Here is a tiny trained network, its code and every weight. The questions are about switching its units off for an input and a target symbol, where a switched-off unit gives its printed mean instead of its output.

import numpy as np


def w(rows, s, z=0):
    codes = np.array(rows[::2]) - 128.0
    scale = np.full(codes.shape[1], s)
    scale[-1] = z or s
    return codes * scale


def norm(h):
    return h / np.sqrt((h * h).mean(-1, keepdims=True) + 1e-5)


def f(y):
    return np.maximum(y, 0)


def softmax(a):
    e = np.exp(a - a.max(-1, keepdims=True))
    return e / e.sum(-1, keepdims=True)


def log_softmax(a):
    a = a - a.max(-1, keepdims=True)
    return a - np.log(np.exp(a).sum(-1, keepdims=True))


def net(x, mask):
    ids = ['ΛΦΩαβζηπστ'.index(c) for c in x.split()]
    T = len(ids)
    res = E[ids] + P[:T]
    r = norm(res)
    for j in range(3):
        rows = slice(2 * j, 2 * j + 2)
        q, k, v = (r @ M[0][rows].T for M in (Q, K, V))
        z = softmax(np.where(np.tri(T) > 0, q @ k.T / 2**0.5, -1e9)) @ v
        o = O[0][rows]
        res = res + np.where(mask[j], z, o[:, -1]) @ o[:, :-1]
    y = f(norm(res) @ A[0][:, :-1].T + A[0][:, -1])
    res = res + np.where(mask[3:11], y, B[0][:, -1]) @ B[0][:, :-1]
    return log_softmax(norm(res)[-1] @ U[:, :-1].T + U[:, -1])


Q, K, V, O, A, B = {}, {}, {}, {}, {}, {}
E = w([
[105,109,142],'Λ',
[112,20,122],'Φ',
[63,154,93],'Ω',
[77,97,252],'α',
[70,120,181],'β',
[142,167,115],'ζ',
[133,191,88],'η',
[128,110,173],'π',
[37,107,155],'σ',
[119,188,171],'τ',
],0.021)
P = w([
[212,41,32],'0',
[93,236,130],'1',
[66,196,166],'2',
[112,255,195],'3',
[88,215,111],'4',
[87,194,162],'5',
[42,195,22],'6',
[51,183,70],'7',
],0.0056)
Q[0] = w([
[103,91,129],'H0',
[151,211,103],'H0',
[255,133,75],'H1',
[199,102,133],'H1',
[19,162,136],'H2',
[196,90,130],'H2',
],0.024)
K[0] = w([
[141,98,154],'H0',
[133,245,176],'H0',
[44,230,213],'H1',
[44,181,99],'H1',
[235,4,79],'H2',
[74,180,134],'H2',
],0.017)
V[0] = w([
[172,4,83],'H0',
[115,113,158],'H0',
[55,171,70],'H1',
[38,188,154],'H1',
[41,107,154],'H2',
[69,140,32],'H2',
],0.021)
O[0] = w([
[118,222,148,236],'H0',
[132,122,68,171],'H0',
[214,107,42,52],'H1',
[182,109,18,2],'H1',
[135,137,9,223],'H2',
[236,221,120,128],'H2',
],0.015,0.0067)
A[0] = w([
[181,132,141,67],'N0',
[255,151,138,63],'N1',
[165,186,55,65],'N2',
[84,232,120,78],'N3',
[186,86,128,151],'N4',
[215,180,146,84],'N5',
[97,134,190,255],'N6',
[172,195,153,112],'N7',
],0.017,0.0045)
B[0] = w([
[77,107,159,135],'N0',
[92,36,239,155],'N1',
[196,189,163,166],'N2',
[44,252,156,233],'N3',
[176,102,195,154],'N4',
[88,19,140,155],'N5',
[201,176,37,246],'N6',
[106,65,45,184],'N7',
],0.019,0.011)
U = w([
[75,111,198,196],'Λ',
[218,128,77,153],'Φ',
[126,134,141,98],'Ω',
[113,161,123,251],'α',
[215,101,139,116],'β',
[104,85,120,189],'ζ',
[176,128,233,145],'η',
[121,52,221,138],'π',
[140,127,36,43],'σ',
[5,57,70,43],'τ',
],0.011,0.0017)

Each question gives the input, a string of symbols that net reads in full, and the target symbol t.
The units are the heads (2 rows each of Q, K, V and O) and the neurons (one row each of A and B). Each row of codes is followed by its name. A weight is (code - 128) times the scale printed after its matrix; where a second scale follows, it is the last column's (O, A, B and U).
mask holds one flag per unit, heads first, then neurons. A switched-off unit (its flag False) gives its mean, the last column of its rows in O or B, instead of its output. The means were averaged over made-up inputs and are rounded, as every weight is.
A unit's drop is (log p(t) with every unit on - log p(t) with that unit switched off) / (log p(t) with every unit on - log p(t) with every unit switched off).
The circuit of an input: a set's keep is (log p(t) with only the set's units on - log p(t) with every unit switched off) / (log p(t) with every unit on - log p(t) with every unit switched off). Starting from all 11 units, units are removed one at a time, each time the one whose removal leaves the highest keep (on an exact tie, the one counted first), for as long as the keep stays at least 0.8.
circuit, biggest first: the units of the circuit, biggest drop first
most important unit: the unit with the biggest drop
k most important neurons: the k neurons with the biggest drops, biggest first
heads that matter: for each layer, one digit per head in row order, 1 if its drop is at least 0.15 and else 0, layers parted by /
drop when u is switched off: that unit's drop, to one decimal
input β τ β α ζ Λ π, target σ: most important unit => H2
input σ Ω α α α α, target Φ: heads that matter => 011
input α σ τ η, target τ: heads that matter => 101
input ζ σ σ τ π, target η: heads that matter => 001
input σ α σ Ω, target Φ: heads that matter => 000
input β α α, target σ: heads that matter => 011
input σ τ α β σ, target Φ: heads that matter => 010
input σ σ τ α β α α, target Φ: heads that matter => 010
input ζ π Λ, target η: 2 most important neurons => [N3 N6]
input Φ α Ω τ, target π: 3 most important neurons => [N3 N7 N2]
input ζ Ω Ω, target η: 2 most important neurons => [N3 N6]
input Φ α τ, target π: 2 most important neurons => [N3 N7]
input β π Ω α π, target σ: drop when H1 is switched off => 0.7
input ζ π α τ, target η: circuit, biggest first => [H2]
input σ β π, target Φ: drop when H2 is switched off => 0.3
input σ σ Ω Ω Ω η, target Φ: drop when H1 is switched off => 0.1
